Here is a tiny trained network, its code and every weight. The questions are about switching its units off for an input and a target symbol, where a switched-off unit gives its printed mean instead of its output.

import numpy as np


def w(rows, s, z=0):
    codes = np.array(rows[::2]) - 128.0
    scale = np.full(codes.shape[1], s)
    scale[-1] = z or s
    return codes * scale


def norm(h):
    return h / np.sqrt((h * h).mean(-1, keepdims=True) + 1e-5)


def f(y):
    return y / 2 * (1 + np.tanh(0.7978845608 * (y + 0.044715 * y**3)))


def softmax(a):
    e = np.exp(a - a.max(-1, keepdims=True))
    return e / e.sum(-1, keepdims=True)


def log_softmax(a):
    a = a - a.max(-1, keepdims=True)
    return a - np.log(np.exp(a).sum(-1, keepdims=True))


def net(x, mask):
    ids = ['Ωβγδζλμξφ'.index(c) for c in x.split()]
    T = len(ids)
    res = E[ids] + P[:T]
    q, k, v = (norm(res) @ M[0].T for M in (Q, K, V))
    z = softmax(np.where(np.tri(T) > 0, q @ k.T / 4**0.5, -1e9)) @ v
    res = res + np.where(mask[0], z, O[0][:, -1]) @ O[0][:, :-1]
    y = f(norm(res) @ A[0][:, :-1].T + A[0][:, -1])
    res = res + np.where(mask[1:9], y, B[0][:, -1]) @ B[0][:, :-1]
    return log_softmax(norm(res)[-1] @ U[:, :-1].T + U[:, -1])


Q, K, V, O, A, B = {}, {}, {}, {}, {}, {}
E = w([
[96,103,164,26,137,109,90],'Ω',
[87,83,147,154,180,79,160],'β',
[128,44,101,134,203,211,65],'γ',
[48,199,170,165,135,86,186],'δ',
[37,142,120,146,246,63,164],'ζ',
[145,129,167,193,176,100,76],'λ',
[141,51,170,162,118,109,162],'μ',
[139,153,90,83,193,83,179],'ξ',
[49,89,42,133,124,65,83],'φ',
],0.014)
P = w([
[129,85,188,139,110,3,195],'0',
[119,72,153,144,136,36,155],'1',
[115,65,138,155,141,61,119],'2',
[95,69,110,161,145,100,93],'3',
[73,81,99,170,148,127,75],'4',
[62,90,86,164,165,147,54],'5',
[49,61,105,194,176,139,26],'6',
],0.0039)
Q[0] = w([
[65,46,199,162,245,33,107],'H1',
[246,248,168,49,33,194,182],'H1',
[253,189,116,44,56,187,129],'H1',
[12,26,54,129,201,80,125],'H1',
],0.02)
K[0] = w([
[203,137,133,104,99,128,76],'H1',
[127,158,190,104,132,11,254],'H1',
[185,77,110,111,188,50,193],'H1',
[128,123,52,92,172,195,6],'H1',
],0.017)
V[0] = w([
[114,137,69,135,132,66,69],'H1',
[82,89,210,49,91,80,64],'H1',
[197,182,254,159,211,122,72],'H1',
[163,129,84,220,60,96,67],'H1',
],0.014)
O[0] = w([
[245,42,133,174,107,83,78,253],'H1',
[246,78,134,167,120,235,168,210],'H1',
[125,245,254,131,219,195,63,33],'H1',
[136,187,40,167,142,74,179,157],'H1',
],0.0078,0.011)
A[0] = w([
[107,154,161,164,79,75,157,133],'N1',
[129,101,173,123,68,146,172,54],'N2',
[168,83,159,78,83,134,74,252],'N3',
[152,92,156,168,58,138,88,133],'N4',
[151,169,96,157,95,67,111,200],'N5',
[206,189,92,93,197,125,165,87],'N6',
[141,198,173,142,165,127,99,151],'N7',
[198,115,102,117,103,248,129,96],'N8',
],0.015,0.0021)
B[0] = w([
[118,134,146,97,89,120,44,169],'N1',
[91,169,120,148,144,67,156,176],'N2',
[121,140,136,149,71,185,153,254],'N3',
[75,160,76,181,184,152,126,255],'N4',
[124,105,90,182,114,144,95,235],'N5',
[131,171,154,191,139,158,59,134],'N6',
[173,116,75,118,92,106,143,209],'N7',
[135,159,89,8,155,119,105,219],'N8',
],0.016,0.0058)
U = w([
[223,237,147,194,200,105,51,52],'Ω',
[15,120,120,116,170,131,1,84],'β',
[52,159,183,230,177,183,229,84],'γ',
[144,189,171,75,28,41,91,111],'δ',
[90,99,223,121,22,178,195,43],'ζ',
[96,203,85,71,235,22,218,31],'λ',
[167,76,33,203,99,100,129,225],'μ',
[170,41,251,108,203,56,128,50],'ξ',
[160,142,94,42,167,238,135,247],'φ',
],0.0081,0.0016)

Each question gives the input, a string of symbols that net reads in full, and the target symbol t.
The units are the heads (4 rows each of Q, K, V and O) and the neurons (one row each of A and B). Each row of codes is followed by its name. A weight is (code - 128) times the scale printed after its matrix; where a second scale follows, it is the last column's (O, A, B and U).
mask holds one flag per unit, heads first, then neurons. A switched-off unit (its flag False) gives its mean, the last column of its rows in O or B, instead of its output. The means were averaged over made-up inputs and are rounded, as every weight is.
A unit's drop is (log p(t) with every unit on - log p(t) with that unit switched off) / (log p(t) with every unit on - log p(t) with every unit switched off).
The circuit of an input: a set's keep is (log p(t) with only the set's units on - log p(t) with every unit switched off) / (log p(t) with every unit on - log p(t) with every unit switched off). Starting from all 9 units, units are removed one at a time, each time the one whose removal leaves the highest keep (on an exact tie, the one counted first), for as long as the keep stays at least 0.8.
units of the circuit, in order: the units of the circuit, biggest drop first
top k neurons: the k neurons with the biggest drops, biggest first
drop of u: that unit's drop, to one decimal
input φ δ φ φ λ ξ, target Ω: units of the circuit, in order	[H1]
input ξ φ γ φ ξ, target Ω: units of the circuit, in order	[N6, H1]
input ζ γ ζ, target λ: units of the circuit, in order	[H1, N5]
input γ μ Ω Ω, target ζ: units of the circuit, in order	[H1, N3, N4]
input μ δ φ φ φ Ω δ, target φ: units of the circuit, in order	[H1, N8]
input φ φ Ω ξ, target φ: units of the circuit, in order	[H1, N8]
input φ φ β γ μ δ, target δ: units of the circuit, in order	[H1, N4]
input β μ ξ, target ζ: units of the circuit, in order	[H1, N3]
input ζ μ δ ζ, target ξ: units of the circuit, in order	[H1, N4, N5]
input δ γ β μ β, target ξ: top 2 neurons	[N4, N3]
input γ Ω ζ, target λ: drop of N5	0.2
input φ γ φ φ μ, target γ: drop of H1	0.5
input δ ξ μ μ ξ, target ζ: drop of H1	1.1
input φ μ μ γ, target φ: drop of N4	0.1
input φ γ δ φ γ, target β: top neuron	[N7]
